Below is a small trained network, with its code and all its weights. Each question gives an input and a class and asks what happens when units are switched off, that is, made to give their printed mean instead of their output.

import numpy as np


def w(rows, s, z=0):
    codes = np.array(rows[::2]) - 128.0
    scale = np.full(codes.shape[1], s)
    scale[-1] = z or s
    return codes * scale


def norm(h):
    return h / np.sqrt((h * h).mean(-1, keepdims=True) + 1e-5)


def f(y):
    return np.maximum(y, 0)


def log_softmax(a):
    a = a - a.max(-1, keepdims=True)
    return a - np.log(np.exp(a).sum(-1, keepdims=True))


def net(x, mask):
    res = np.array(x, float).reshape(1, 6) / 4 @ E
    u = 0
    for l in range(2):
        y = f(norm(res) @ A[l][:, :-1].T + A[l][:, -1])
        res = res + np.where(mask[u : u + 11], y, B[l][:, -1]) @ B[l][:, :-1]
        u += 11
    return log_softmax(norm(res)[-1] @ U[:, :-1].T + U[:, -1])


A, B = {}, {}
E = w([
[235,45,108],'x0',
[55,12,156],'x1',
[193,148,255],'x2',
[125,127,126],'x3',
[128,132,128],'x4',
[126,126,127],'x5',
],0.0062)
A[0] = w([
[236,111,140,35],'L0N1',
[214,90,58,52],'L0N2',
[160,33,135,153],'L0N3',
[70,131,158,95],'L0N4',
[170,201,130,105],'L0N5',
[148,108,54,76],'L0N6',
[135,81,251,137],'L0N7',
[104,106,65,99],'L0N8',
[206,161,209,43],'L0N9',
[96,166,149,3],'L0N10',
[244,219,62,76],'L0N11',
],0.014,0.0046)
B[0] = w([
[76,208,164,195],'L0N1',
[176,201,177,191],'L0N2',
[89,158,227,231],'L0N3',
[102,144,162,174],'L0N4',
[63,84,109,192],'L0N5',
[166,175,68,167],'L0N6',
[139,111,38,254],'L0N7',
[181,145,80,177],'L0N8',
[189,147,32,209],'L0N9',
[122,186,158,139],'L0N10',
[89,11,190,240],'L0N11',
],0.012,0.0072)
A[1] = w([
[112,4,161,107],'L1N1',
[153,108,171,84],'L1N2',
[82,212,136,134],'L1N3',
[114,169,155,71],'L1N4',
[242,54,105,164],'L1N5',
[113,132,172,2],'L1N6',
[70,162,96,79],'L1N7',
[190,108,149,119],'L1N8',
[169,130,53,110],'L1N9',
[77,150,174,103],'L1N10',
[109,84,64,147],'L1N11',
],0.015,0.0066)
B[1] = w([
[95,43,128,253],'L1N1',
[42,114,117,156],'L1N2',
[205,72,160,206],'L1N3',
[177,116,146,146],'L1N4',
[69,186,61,212],'L1N5',
[122,91,106,133],'L1N6',
[92,225,193,183],'L1N7',
[38,152,109,160],'L1N8',
[254,107,80,193],'L1N9',
[232,110,140,195],'L1N10',
[237,96,107,228],'L1N11',
],0.0075,0.0071)
U = w([
[128,160,2,81],'0',
[122,115,112,253],'1',
[62,44,113,41],'2',
[93,204,187,29],'3',
[134,114,101,178],'4',
[127,111,98,160],'5',
],0.017,0.0063)

Each question gives the input, the list of numbers given to net, and the class t.
The units are the neurons (one row each of A and B). Each row of codes is followed by its name. A weight is (code - 128) times the scale printed after its matrix; where a second scale follows, it is the last column's (A, B and U).
mask holds one flag per neuron, layer by layer. A switched-off neuron (its flag False) gives its mean, the last column of its row in B, instead of its output. The means were averaged over made-up inputs and are rounded, as every weight is.
A unit's drop is (log p(t) with every unit on - log p(t) with that unit switched off) / (log p(t) with every unit on - log p(t) with every unit switched off).
The circuit of an input: a set's keep is (log p(t) with only the set's units on - log p(t) with every unit switched off) / (log p(t) with every unit on - log p(t) with every unit switched off). Starting from the 12 units with the biggest drops (on a tie, the unit counted first), units are removed one at a time, each time the one whose removal leaves the highest keep (on an exact tie, the one counted first), for as long as the keep stays at least 0.8.
units of the circuit, in order: the units of the circuit, biggest drop first
k most important neurons: the k neurons with the biggest drops, biggest first
k most important neurons of layer l: the k neurons of layer l with the biggest drops, biggest first
input [-2,-7,3,4,1,-5], class 2: units of the circuit, in order	L0N11
input [3,1,8,-8,-1,2], class 0: 2 most important neurons	L0N9, L0N7
input [-4,-7,6,-6,2,-2], class 2: units of the circuit, in order	L0N11, L0N5
input [3,-2,4,-2,1,1], class 0: 3 most important neurons of layer 0	L0N9, L0N7, L0N4
input [8,-4,4,-1,-7,-1], class 3: 2 most important neurons	L0N1, L0N2
input [-8,-8,-3,-1,-6,0], class 2: 3 most important neurons	L0N11, L0N9, L0N5
input [-3,-6,6,2,-5,-1], class 0: 2 most important neurons of layer 0	L0N9, L0N3
input [6,6,7,-5,-2,-5], class 0: 3 most important neurons	L0N7, L0N9, L0N11
input [-4,-5,4,4,5,2], class 2: units of the circuit, in order	L0N11, L0N5
input [-8,-6,-4,5,2,-8], class 3: 2 most important neurons of layer 1	L1N7, L1N1
input [-3,-5,3,-4,-1,-2], class 2: 2 most important neurons	L0N11, L0N7
input [-7,-2,7,7,-4,0], class 0: 2 most important neurons	L0N9, L0N3
input [-2,6,-6,6,-3,0], class 0: 3 most important neurons of layer 1	L1N1, L1N7, L1N10
input [8,-8,6,4,-6,-5], class 2: units of the circuit, in order	L0N11
input [-8,-1,-7,2,-2,-3], class 3: 3 most important neurons	L0N7, L1N7, L0N9
input [4,-2,8,4,5,-5], class 0: 2 most important neurons	L0N9, L1N5
input [-7,-7,2,4,-7,2], class 2: units of the circuit, in order	L0N11, L0N5
input [8,6,2,-4,-7,2], class 3: 3 most important neurons	L0N3, L0N11, L0N2
input [-2,6,-7,1,6,4], class 0: 2 most important neurons	L0N11, L0N8
input [5,3,3,-3,-3,5], class 3: units of the circuit, in order	L0N3
input [5,4,7,1,1,-6], class 0: 2 most important neurons	L0N7, L0N9
input [-8,-3,-3,2,-2,7], class 3: 2 most important neurons of layer 0	L0N7, L0N9
